In the rows, 128 means zero.
Each row has a class, written after it.
[162  52 123  88 126 142 122  75 115 129 185 181 144 153 189 155 152 140
 165 141 120 118 112  98 155 140 157 168 177 127 150  91  99 137 109 124
 102 157 129 108  91 115 115 118  75 136 133]
<4>
[164  43 132  92 123 128 156 102 129 137 144 141 168 152 157 132 137 145
 111 125 161  94 143 140 142 162 126 146 190 130 121 137 139 112 112 113
  70 167  97  82  97 122 107  97 158 160 115]
<206>
[174  57 139  79 108 133 160  99 115 135 156 149 171 157 151 149 148 166
 103 125 150  84 147 130 136 176 120 146 182 130 115 134 148  98  86 116
  79 190  99  88  85 121 119  87 151 157  98]
<63>
[168  39 121  81 121 140 136  81 104 132 182 184 145 158 176 156 157 137
 161 142 123 105 117 108 153 131 155 164 185 126 158  92 103 132 100 125
 105 151 133 107  90 114 113 121  82 139 116]
<206>
[152  46 124 105 120 121 161 110 129 139 140 127 168 158 156 133 131 140
 103 125 161 100 144 142 136 166 134 144 199 132 114 140 138 122 119 106
  64 168  91  81 105 129 109  92 165 161 111]
<199>
[158  50 122  95 123 120 157  97 133 131 147 143 169 157 149 133 139 147
 101 127 164  90 137 139 144 163 128 153 194 122 115 137 137 114 120 116
  65 168  96  77 108 117 107  94 160 162 103]
<63>
[162  62 122  82 114 141 122  77 109 124 180 183 138 150 188 145 152 146
 157 147 111 111 119  98 154 134 154 170 168 125 151  90  99 121 103 128
 100 157 129 115  94 123 117 114  75 133 125]
<128>
[166  48 120  78 119 138 128  75 108 131 182 183 149 154 183 152 152 143
 156 145 115 105 117  99 160 137 159 165 168 126 153  89  94 126 104 130
 100 154 129 116  87 124 110 118  73 129 128]
<128>
[159  54 125  90 118 126 151  94 128 146 159 185 144 147 161 135 151 130
 165 153 138 109 128 123 147 118 154 178 196 109 163  93  93 137 109 140
  88 177 148 114  81  94  93 153 109 126 108]
<155>
[166  39 120  83 119 134 130  79  99 137 184 176 147 160 180 155 159 136
 159 145 120 109 114 105 156 138 159 158 187 129 151  92 100 138  98 127
  99 155 129 110  91 116 113 124  80 138 120]
<199>
[156  51 117  90 125 126 153  89 137 148 156 184 151 140 153 128 150 130
 163 145 142 108 128 136 147 113 139 181 196 105 162  93 100 139 117 136
  83 167 156 116  96  96  93 152 120 128 101]
<206>
[153  61 117  88 120 122 153  95 132 149 151 180 151 140 153 129 155 136
 161 150 141 112 133 129 145 115 142 180 196  98 170  98  97 133 113 137
  80 178 155 124  95  93  93 156 121 123  98]
<157>
[155  59 127  98 115 124 160 108 128 133 143 135 162 153 155 132 132 146
 102 132 158  98 145 145 134 158 125 143 196 129 121 141 137 114 111 107
  67 174  91  85  98 125 110 101 165 163 108]
<80>
[170  64 136  86 105 134 171  94 117 146 154 141 171 149 146 144 141 161
 100 125 151  89 142 137 137 171 121 148 189 127 112 131 147 108  82 115
  76 181 100  90  84 117 112  93 148 152  99]
<4>
[152  49 125  97 123 124 160 106 133 135 150 134 170 148 155 137 133 144
 106 126 168  91 139 139 136 161 133 146 193 129 121 136 133 114 119 111
  62 161 104  77 100 119 107  93 158 163 117]
<155>
[172  63 135  75 104 140 160  92 116 137 154 141 171 152 144 149 135 170
 101 128 151  84 144 138 133 167 121 147 192 126 114 131 151 100  80 113
  84 183 100  85  78 124 117  82 150 154  97]
<179>
[155  53 127  86 116 126 148  92 131 148 153 175 157 142 156 133 154 129
 168 147 138 113 126 124 141 120 149 175 198 110 157  86  96 138 115 133
  91 181 157 119  78  97  94 154 114 124 104]
<199>
[155  45 133  93 126 114 171 106 127 153 147 133 180 151 154 134 137 148
 107 127 161 102 142 140 142 171 133 149 209 126 117 135 137 111 112 110
  63 164  93  81  94 122 107  96 159 160 116]
<199>
[178  56 138  86 107 134 164  92 108 135 162 155 164 152 155 148 147 164
 100 130 149  82 153 139 137 178 120 145 186 128 117 134 152  99  74 111
  80 188  94  88  84 122 118  81 149 157 100]
<70>
[159  46 126  94 122 128 157  96 130 135 148 154 169 152 154 127 133 157
 109 130 162  98 147 148 150 167 121 155 204 121 116 139 143 104 109 112
  63 164  92  74  97 120 106  92 163 161 110]
<70>
[170  58 138  82 111 129 172  89 118 147 156 148 186 147 148 143 146 155
 100 123 153  87 147 133 130 172 123 148 192 129 114 128 143 102  78 111
  81 177 106  88  85 115 118  88 147 152 104]
<202>
[158  54 118  85 125 133 146  89 133 144 159 180 152 137 165 136 153 133
 162 145 142 106 121 128 147 120 147 174 198 106 157  92 101 141 116 132
  80 177 154 114  95 100  96 148 111 129  99]
<39>
[162  52 126  86 127 138 132  80  99 131 185 185 144 154 185 149 158 145
 160 146 114 113 115  99 158 138 159 167 179 125 159  96  93 129  98 125
  99 155 128 116  88 120 114 122  75 135 125]
<157>
[177  60 137  86 109 138 161  89 105 132 155 148 162 150 157 149 146 158
 100 131 146  82 142 137 136 172 120 142 188 132 114 134 153 113  73 112
  73 187  94  89  90 129 121  85 149 153  98]
<39>
[157  55 137  91 118 126 164 100 127 142 137 138 171 155 150 130 129 151
 107 130 161 104 138 140 140 162 128 153 208 125 115 137 137 107 112 105
  69 172 100  68  85 123 105  90 161 158 113]
<179>
[159  61 129  95 102 133 151 103 138 133 131 144 169 151 150 119 133 150
 108 125 165 106 142 147 128 152 116 150 196 130 117 137 143 100 115 109
  69 175  95  72  96 117 111  93 160 157 101]
<83>
[168  61 140  78 109 127 173  95 115 138 146 146 172 155 143 145 147 158
  96 122 152  95 147 135 132 167 114 146 190 126 114 135 138  97  86 114
  75 179 102  95  90 108 110  95 156 144  98]
<155>
[164  43 126  80 124 140 123  77 105 127 180 184 149 155 183 154 156 138
 169 143 120 110 113 101 152 131 159 165 194 126 161  89  97 128 101 125
 107 161 136 105  85 116 113 123  80 131 125]
<202>
[155  57 130  85 116 131 153  91 129 146 153 184 154 146 160 129 148 127
 165 150 139 111 134 129 138 121 141 176 195 117 153  91  98 137 110 134
  93 178 162 109  76  97  96 156 112 126 109]
<206>
[161  48 116  84 121 139 123  83 108 134 181 178 141 158 187 148 161 141
 168 143 120 115 113 104 155 131 154 167 184 121 158  94 106 134 108 123
 100 152 126 107  94 119 118 118  81 139 119]
<199>
[176  55 142  80 112 132 176  96 115 141 163 148 178 147 155 154 142 159
  99 128 146  82 153 129 135 183 135 146 183 134 108 126 145  99  73 113
  85 180  97  90  74 123 116  82 139 154 114]
<128>
[155  51 130  95 120 123 162  95 139 136 141 151 176 153 158 129 132 146
 107 130 162 100 142 140 140 169 132 149 208 123 117 137 139 105 117 109
  68 169  94  77  98 120 105  94 158 160 113]
<202>
[168  38 120  79 122 137 123  78 104 125 185 185 143 151 177 157 156 144
 160 142 114 105 111  97 157 136 162 166 178 127 157  87  94 118 103 128
 102 158 127 114  87 122 111 120  73 132 120]
<128>
[160  48 135  94 116 126 155 100 132 139 147 143 170 149 151 128 136 148
 107 124 163  99 140 143 141 164 126 150 205 132 116 135 142 104 109 110
  70 171  95  70  92 116 109  88 159 163 114]
<83>
[154  49 131  83 119 119 165 102 139 134 136 144 173 151 147 131 134 148
 104 127 161 100 140 141 137 169 132 153 199 128 115 132 135 104 114 113
  68 167  96  72  92 120 106  90 156 159 113]
<128>
[157  54 123  89 116 126 149  90 127 140 166 181 150 139 160 132 153 135
 161 153 141 112 129 132 147 122 145 175 201 109 162  92  99 133 110 132
  88 174 154 114  80  97  90 154 114 128 104]
<70>
[152  61 120  90 124 127 149  90 134 143 154 173 152 135 155 128 151 134
 162 145 140 105 126 132 145 115 147 181 200 103 166  94  97 141 110 136
  85 172 159 115  93  91  93 147 117 127 104]
<157>
[157  49 128 101 117 129 161 113 131 144 145 125 176 142 147 125 130 145
 108 116 164  95 142 147 136 155 130 147 203 132 117 137 142 106 114 112
  67 163  90  77 109 113 112  97 157 165 104]
<83>
[160  52 120  90 124 129 152  85 130 145 162 178 155 141 155 136 150 131
 162 145 137  99 125 130 148 116 149 176 202 104 162  94 100 136 109 134
  85 168 150 113  98  96  93 145 116 132 103]
<202>
[151  60 118 104 110 131 149 103 142 129 138 142 162 146 156 121 128 146
 107 128 164  97 138 148 129 152 128 145 194 122 118 141 146 115 121 105
  64 169  87  79 112 120 117  98 161 171 100]
<202>
[155  60 117  87 120 122 151  89 138 152 150 178 156 142 154 128 149 130
 162 145 146 113 129 127 144 114 138 176 193 100 160  96  97 130 124 136
  80 176 156 113 101  87  92 153 119 126 100]
<155>
[160  45 135  97 119 129 161 107 120 135 143 143 164 152 156 135 128 147
 106 130 161  97 139 142 137 163 131 148 194 138 112 138 142 117 109 103
  71 165  93  74  90 127 111  95 160 168 116]
<206>
[174  53 139  79 114 132 174  94 116 142 157 146 176 149 149 146 143 157
 100 127 148  82 150 138 136 176 126 147 191 130 118 127 145 105  77 113
  83 179 104  96  76 123 114  92 149 154 105]
<206>
[160  43 127  90 124 128 165 102 125 136 145 135 171 150 149 130 133 145
 109 123 164  94 138 147 143 159 126 149 198 130 121 136 140 115 116 112
  66 158 102  74 106 118 114  93 157 163 109]
<206>
[156  54 118  94 127 129 151  87 137 145 162 186 148 141 167 138 152 132
 161 151 142 102 123 129 151 124 152 176 200 105 153  95 107 144 117 136
  79 175 142 115  96 103  90 146 110 131 101]
<39>
[172  60 139  83 102 136 168  94 121 135 153 150 170 152 146 145 142 154
  96 124 151  93 154 136 128 179 119 150 193 133 109 130 143 103  79 110
  88 188 107  88  83 113 118  88 149 148 102]
<4>
[163  53 128  77 121 137 130  81 100 128 183 180 146 156 182 152 157 144
 162 145 111 108 113  97 157 131 158 167 172 127 163  92  89 131 107 132
 100 161 137 117  86 116 116 125  74 134 120]
<63>
[154  53 116  93 122 123 149  89 137 144 160 180 153 144 156 132 151 131
 160 148 138 105 127 127 148 116 146 177 192 102 164  95  91 139 119 141
  76 176 157 116  92  95  95 157 116 128 100]
<63>
[172  58 134  81 106 133 164  94 115 142 154 147 173 148 146 146 144 164
  98 125 155  76 148 138 136 169 120 149 188 122 114 132 149  93  84 119
  72 172  96  91  92 113 111  84 153 155  98]
<155>
[158  64 126  94 109 133 152 110 129 130 138 137 164 156 153 126 127 150
 109 129 162 106 148 148 133 157 119 147 196 127 117 138 143 111 117 106
  68 175  94  76 104 121 115  96 168 163 101]
<80>
[150  62 126 106 111 128 161 108 136 137 129 142 171 152 154 127 133 147
 107 126 167 104 153 143 131 156 125 147 198 130 114 143 137 111 108 107
  71 166  99  80  96 121 111  94 167 153 107]
<157>
[174  68 151  67  95 140 168  99 114 134 147 145 178 153 145 140 143 162
  99 125 152  99 149 138 124 176 116 145 194 138 112 126 144  92  80 109
  88 195 109  87  74 114 116  92 149 147  98]
<83>
[150  59 117  82 115 126 150  91 138 147 147 175 162 140 147 127 145 131
 163 145 141 124 131 134 140 113 139 184 209 109 163  89  93 135 119 133
  91 169 167 117  84  96  93 157 127 117  98]
<199>
[163  53 124  79 120 142 120  73 105 127 185 185 144 154 186 148 155 143
 162 146 115 108 114 102 155 133 155 164 183 124 158  93  99 125 103 125
 101 153 130 111  96 118 115 120  77 140 123]
<202>
[155  43 124  94 126 122 166 109 127 143 142 134 172 151 147 129 134 144
 105 121 168  95 139 145 144 155 127 154 200 130 119 139 142 114 120 114
  69 153  95  78 107 118 111  94 160 161 108]
<206>
[173  53 137  88 110 133 166  93 116 144 163 144 170 150 151 154 146 154
  99 126 149  78 152 134 137 178 127 148 188 130 111 130 144 108  77 115
  83 180 103  91  80 117 111  84 146 152 112]
<4>
[159  52 136  92 118 131 165 104 124 135 150 140 171 151 168 136 133 150
 109 131 160  98 141 136 141 170 132 139 202 132 110 137 144 111 107 108
  67 177  89  75  95 126 109  95 148 161 112]
<39>
[153  57 122  91 115 131 160 103 140 136 140 141 172 148 159 129 135 149
 104 127 167 104 140 143 136 160 124 148 198 123 114 138 144 114 120 109
  62 167  97  79 107 120 108  94 161 159 103]
<39>
[150  56 126  91 121 119 162  96 132 139 136 143 177 149 148 122 135 144
 102 126 170 106 136 145 138 157 122 158 211 118 118 136 137 107 121 107
  58 154 105  68 112 111 108  94 169 163 107]
<202>
[172  45 130  79 113 126 172  96 115 139 158 148 180 146 142 145 143 155
  96 125 153  86 147 136 135 175 126 150 184 129 113 128 139  96  88 117
  72 175 104  87  89 117 113  92 146 152 103]
<128>
[154  52 125  95 120 127 158  97 132 134 147 141 171 153 155 129 128 147
 105 130 158  93 139 145 138 161 133 150 202 121 120 134 140 116 112 108
  64 167  95  72 101 122 109  91 159 168 111]
<202>
[176  56 131  83 109 134 167  95 126 142 155 152 169 145 149 145 148 160
  99 122 154  86 149 136 137 175 118 149 187 123 117 134 144  98  84 114
  79 184 101  98  93 115 115  90 149 151  99]
<4>
[168  34 117  75 116 135 128  84 106 134 181 183 148 154 179 161 156 141
 163 145 124 100 116 104 154 135 159 155 184 123 157  89 103 121  97 125
  98 166 131 106  85 122 107 125  80 136 120]
<128>
[161  50 133  91 117 126 158 108 131 138 141 140 172 150 151 128 133 149
 105 125 166 103 140 144 135 163 125 150 199 132 118 136 139 104 118 104
  69 174  95  76  98 121 108  95 161 159 113]
<83>
[164  44 120  79 123 137 128  84 108 135 179 186 150 158 187 159 155 141
 163 143 125 113 120 106 155 138 155 159 182 124 154  93 100 134 102 125
  99 166 130 112  84 111 114 122  81 136 126]
<80>
[163  49 126  85 126 137 123  77 105 126 186 176 147 158 185 158 156 141
 162 142 113 108 118  97 158 135 159 166 176 126 155  93  96 134 106 127
 102 155 132 110  88 115 116 114  82 138 128]
<63>
[155  62 117  93 113 129 156  90 137 149 156 176 150 139 152 129 145 130
 159 147 139 117 126 131 144 114 145 180 201 107 160  92  94 140 113 132
  89 177 160 115  86  90  92 156 114 124  98]
<4>
[157  46 130  97 124 121 162 103 127 138 144 148 162 154 152 128 136 144
 103 130 166  98 138 143 140 161 128 156 199 128 114 138 138 114 117 109
  65 161  96  74 100 119 108  98 162 166 110]
<206>
[175  55 133  86 117 130 169  95 112 147 157 147 181 150 152 148 145 158
 106 123 154  85 151 140 139 172 120 149 193 128 115 129 146 105  81 118
  77 177  97  88  90 115 119  83 147 150 106]
<80>
[154  61 126  87 117 125 148  91 131 147 148 179 155 140 155 129 150 136
 163 150 139 112 129 128 144 115 146 175 199 106 168  93  89 132 110 138
  84 178 159 119  78  98  87 155 119 121 104]
<157>
[156  60 122  80 108 124 153  93 138 145 151 180 155 138 153 128 150 130
 159 148 138 114 127 126 135 117 151 177 189 110 160  82  89 137 108 139
  88 184 160 115  80  94  95 157 106 122 101]
<128>
[165  46 125  83 122 135 129  80 104 130 184 183 146 157 184 159 158 143
 159 148 118 103 115  98 159 135 157 163 176 126 157  95  96 130 105 126
  99 156 130 119  86 120 111 125  82 135 124]
<63>
[159  51 112  94 124 122 150  88 130 153 164 175 148 141 162 131 151 130
 160 151 139  97 126 126 152 117 149 172 196  97 167  96  95 134 112 138
  75 174 147 117  96  96  92 154 112 132 106]
<155>
[155  63 116  93 118 127 151  90 140 152 157 177 150 137 159 135 149 128
 162 145 142 109 128 127 144 119 148 177 195 101 157  92  99 142 115 136
  83 176 155 115  95  90  92 151 113 132 103]
<4>
[154  61 126 100 106 133 155 100 142 125 129 148 169 149 151 123 129 147
 105 126 162 107 145 144 127 155 123 151 202 127 117 141 142 102 116 105
  74 171  94  81 102 119 110  96 168 156 100]
<202>
[175  52 138  83 110 128 170  93 112 139 156 149 171 150 152 154 148 155
  97 129 148  75 146 130 131 182 133 143 182 137 107 128 142 103  73 118
  77 182  96  87  79 127 112  86 139 155 111]
<128>
[166  49 120  80 118 137 130  82 104 130 179 182 140 154 177 154 152 143
 160 150 115 102 121 103 153 131 158 167 176 126 155  92  99 125  96 132
 100 165 135 112  86 118 114 123  76 131 120]
<128>
[180  60 147  78  97 144 167  97 108 130 145 159 165 160 150 147 141 156
 101 132 147  92 156 137 124 172 118 151 181 141 116 128 144 105  74 106
  95 191 111  90  70 127 121  86 153 146 102]
<206>
[167  50 130  80 125 141 127  74  99 132 185 179 143 157 188 145 160 138
 155 146 113 110 114  95 158 137 152 168 164 132 154  93  96 131 105 122
 106 150 131 122  92 122 117 123  73 132 131]
<206>
[149  63 124  83 114 132 152  91 134 137 147 183 152 140 156 127 149 132
 161 147 138 120 123 127 139 113 143 182 201 109 158  91  95 139 117 138
  86 185 161 115  83  92  95 156 112 118  93]
<39>
[158  52 106 102 130 121 150  87 134 154 166 176 151 141 160 134 149 133
 160 147 139 104 129 134 157 116 145 174 198  96 160  99 105 143 112 139
  74 172 138 115  99  92  99 146 118 136 103]
<80>
[167  38 121  78 126 137 127  87 100 131 185 180 144 160 180 161 157 142
 167 141 120 109 116 107 158 132 156 160 192 124 163  93  99 130  99 127
 102 164 127 109  86 115 115 121  82 135 120]
<80>
[166  51 139  81 117 130 174  91 116 143 150 148 177 150 139 148 143 157
  93 122 156  74 145 135 137 172 125 152 188 124 107 138 147 100  81 120
  77 172  94  87  88 113 114  81 148 157 100]
<179>
[155  53 126  97 112 129 157 108 133 135 135 142 168 155 151 129 128 148
 106 125 165 105 144 140 133 156 122 148 195 133 116 142 137 104 118 106
  73 171  95  77  97 120 111  97 163 153 107]
<155>
[155  49 117  90 123 119 145  88 132 148 160 179 150 142 153 132 152 136
 159 146 137  98 120 126 154 115 146 178 192 106 160  98 102 139 114 144
  81 175 145 116  95  94  94 153 113 134  97]
<63>
[158  49 115  93 129 129 150  86 129 149 165 182 148 140 166 135 149 136
 164 149 138 103 119 131 158 120 146 173 199 106 155  98 108 144 115 138
  73 172 140 112 103 103  93 150 109 134 100]
<39>
[164  48 126  83 122 138 128  76 103 131 184 185 150 155 188 155 158 139
 164 145 120 107 116  99 154 135 157 162 190 124 156  92 100 122 102 122
 103 152 127 109  91 120 111 121  78 136 125]
<202>
[149  44 128  87 123 122 160 101 135 134 144 142 165 155 143 133 133 151
 101 125 164 101 134 141 142 165 128 156 205 127 116 141 136 109 122 112
  69 167 101  72  95 117 107  90 159 162 110]
<179>
[158  52 133  95 119 123 167 103 129 136 139 147 164 156 158 135 134 148
 106 131 161  99 139 139 139 164 130 151 197 123 120 139 136 109 115 105
  64 172  95  75  97 118 105  88 161 160 116]
<155>
[162  37 126  74 119 137 125  85  95 134 183 175 146 155 180 155 159 141
 167 145 121 106 114 105 159 138 157 156 191 130 156  92 101 126 102 130
  95 155 133 113  89 118 114 126  79 138 119]
<199>
[163  37 123  80 125 140 125  78 110 132 184 180 145 159 179 157 152 144
 163 143 121 107 108 105 158 132 162 166 191 125 157  93  95 133 105 125
 105 156 129 105  77 122 107 118  77 132 127]
<179>
[167  42 122  77 123 143 124  79 102 126 184 185 141 154 186 161 161 141
 159 144 122 108 109 102 155 138 157 162 187 131 152  93 102 136 103 123
 101 161 131 112  91 121 112 121  78 132 118]
<39>
[177  54 125  84 105 131 166  95 125 145 151 159 171 144 151 147 146 161
  98 127 154  81 153 139 133 175 122 150 179 123 112 133 150  94  84 114
  74 178  95  91  92 121 116  83 150 154 100]
<128>
